Below are the code and all the weights of a small trained network. Each question names an input and a class and asks about switching units off, where a switched-off unit gives its printed mean instead of its output.

import numpy as np


def w(rows, s, z=0):
    codes = np.array(rows[::2]) - 128.0
    scale = np.full(codes.shape[1], s)
    scale[-1] = z or s
    return codes * scale


def norm(h):
    return h / np.sqrt((h * h).mean(-1, keepdims=True) + 1e-5)


def f(y):
    return y / 2 * (1 + np.tanh(0.7978845608 * (y + 0.044715 * y**3)))


def log_softmax(a):
    a = a - a.max(-1, keepdims=True)
    return a - np.log(np.exp(a).sum(-1, keepdims=True))


def net(x, mask):
    res = np.array(x, float).reshape(1, 7) / 4 @ E
    u = 0
    for l in range(3):
        y = f(norm(res) @ A[l][:, :-1].T + A[l][:, -1])
        res = res + np.where(mask[u : u + 4], y, B[l][:, -1]) @ B[l][:, :-1]
        u += 4
    return log_softmax(norm(res)[-1] @ U[:, :-1].T + U[:, -1])


A, B = {}, {}
E = w([
[134,127,130,130,129,129],'x0',
[130,131,126,129,133,128],'x1',
[125,124,131,129,122,128],'x2',
[94,2,77,128,182,163],'x3',
[112,88,183,65,181,79],'x4',
[180,122,83,4,80,86],'x5',
[125,130,125,126,130,129],'x6',
],0.0042)
A[0] = w([
[204,171,114,31,40,149,38],'L0N0',
[139,34,95,183,169,217,39],'L0N1',
[135,81,1,89,72,197,4],'L0N2',
[106,93,251,104,124,125,60],'L0N3',
],0.007,0.0017)
B[0] = w([
[75,134,119,162,83,86,254],'L0N0',
[71,106,123,178,105,114,212],'L0N1',
[254,124,13,150,201,70,219],'L0N2',
[125,167,126,134,174,106,155],'L0N3',
],0.0089,0.0048)
A[1] = w([
[150,73,44,99,140,109,1],'L1N0',
[55,100,177,171,41,125,108],'L1N1',
[178,250,167,212,170,182,60],'L1N2',
[131,166,108,229,1,220,33],'L1N3',
],0.0085,0.00083)
B[1] = w([
[133,136,233,95,115,213,225],'L1N0',
[190,156,127,92,235,101,222],'L1N1',
[191,189,184,77,237,121,222],'L1N2',
[105,5,84,88,2,209,253],'L1N3',
],0.0062,0.0048)
A[2] = w([
[85,120,81,231,13,128,53],'L2N0',
[64,142,128,196,115,26,96],'L2N1',
[146,201,102,255,100,155,87],'L2N2',
[177,85,187,27,141,221,2],'L2N3',
],0.0091,0.0029)
B[2] = w([
[124,248,121,166,157,154,254],'L2N0',
[108,59,157,95,74,129,197],'L2N1',
[46,102,190,70,84,153,146],'L2N2',
[158,83,201,75,64,238,250],'L2N3',
],0.011,0.0036)
U = w([
[180,80,186,67,88,235,251],'0',
[66,135,79,235,146,216,89],'1',
[172,210,198,127,239,78,110],'2',
[36,11,163,167,209,83,16],'3',
[117,246,83,133,35,111,113],'4',
[240,79,29,136,166,96,135],'5',
[94,104,172,53,61,1,57],'6',
],0.0094,0.0017)

Each question gives the input, the list of numbers given to net, and the class t.
The units are the neurons (one row each of A and B). Each row of codes is followed by its name. A weight is (code - 128) times the scale printed after its matrix; where a second scale follows, it is the last column's (A, B and U).
mask holds one flag per neuron, layer by layer. A switched-off neuron (its flag False) gives its mean, the last column of its row in B, instead of its output. The means were averaged over made-up inputs and are rounded, as every weight is.
A unit's drop is (log p(t) with every unit on - log p(t) with that unit switched off) / (log p(t) with every unit on - log p(t) with every unit switched off).
The circuit of an input: a set's keep is (log p(t) with only the set's units on - log p(t) with every unit switched off) / (log p(t) with every unit on - log p(t) with every unit switched off). Starting from all 12 units, units are removed one at a time, each time the one whose removal leaves the highest keep (on an exact tie, the one counted first), for as long as the keep stays at least 0.8.
units of the circuit, in order: the units of the circuit, biggest drop first
unit that matters most: the unit with the biggest drop
k most important neurons: the k neurons with the biggest drops, biggest first
k most important neurons of layer l: the k neurons of layer l with the biggest drops, biggest first
input [1,-1,-6,1,3,-7,-3], class 3: units of the circuit, in order	(L2N0; L2N3)
input [7,8,-5,0,-8,-5,4], class 0: unit that matters most	L0N0
input [3,8,7,-1,1,2,4], class 6: units of the circuit, in order	(L0N0; L2N1)
input [-5,0,-5,-2,-6,-4,-7], class 0: 2 most important neurons	(L1N3; L1N2)
input [1,-2,6,1,1,-2,-3], class 3: 2 most important neurons	(L1N1; L0N1)
input [5,3,-7,-7,3,8,-7], class 6: 2 most important neurons	(L2N1; L1N3)
input [8,5,3,0,1,-3,7], class 2: 2 most important neurons of layer 1	(L1N1; L1N0)
input [8,2,-2,-2,-2,6,-2], class 4: 2 most important neurons	(L0N0; L2N0)
input [8,-4,1,-5,-2,-5,-1], class 0: units of the circuit, in order	(L1N3; L1N2)
input [-8,5,-6,1,0,1,1], class 5: 2 most important neurons	(L0N2; L1N3)
input [8,2,-8,-3,0,-7,-7], class 0: 3 most important neurons	(L0N2; L1N3; L2N3)
input [-8,7,5,-4,2,0,-2], class 2: 3 most important neurons	(L0N1; L0N2; L1N1)
input [7,3,1,8,-1,-1,8], class 1: 3 most important neurons	(L0N1; L1N2; L1N1)
input [5,0,8,-3,7,-1,-7], class 2: units of the circuit, in order	(L0N3)
input [4,8,3,-4,1,2,4], class 6: units of the circuit, in order	(L2N1; L0N0)
input [6,3,-8,-4,0,4,6], class 4: 3 most important neurons	(L1N2; L2N0; L1N3)
input [-7,3,-4,-4,-4,-8,0], class 0: 2 most important neurons	(L1N3; L1N2)
input [0,1,3,0,3,3,3], class 6: 3 most important neurons	(L0N2; L1N2; L2N3)
input [3,-4,8,2,-3,0,-3], class 1: 3 most important neurons	(L0N1; L1N1; L1N2)
input [-2,-8,-5,-7,4,6,-3], class 6: unit that matters most	L2N1
input [-4,-3,5,-6,2,6,-7], class 6: 2 most important neurons of layer 1	(L1N1; L1N3)
input [2,7,4,-8,-1,0,5], class 0: 3 most important neurons of layer 0	(L0N2; L0N1; L0N3)
input [4,2,3,-6,-6,-6,2], class 0: 2 most important neurons of layer 1	(L1N3; L1N2)
input [4,8,-5,0,-2,4,5], class 4: 3 most important neurons of layer 2	(L2N0; L2N2; L2N3)
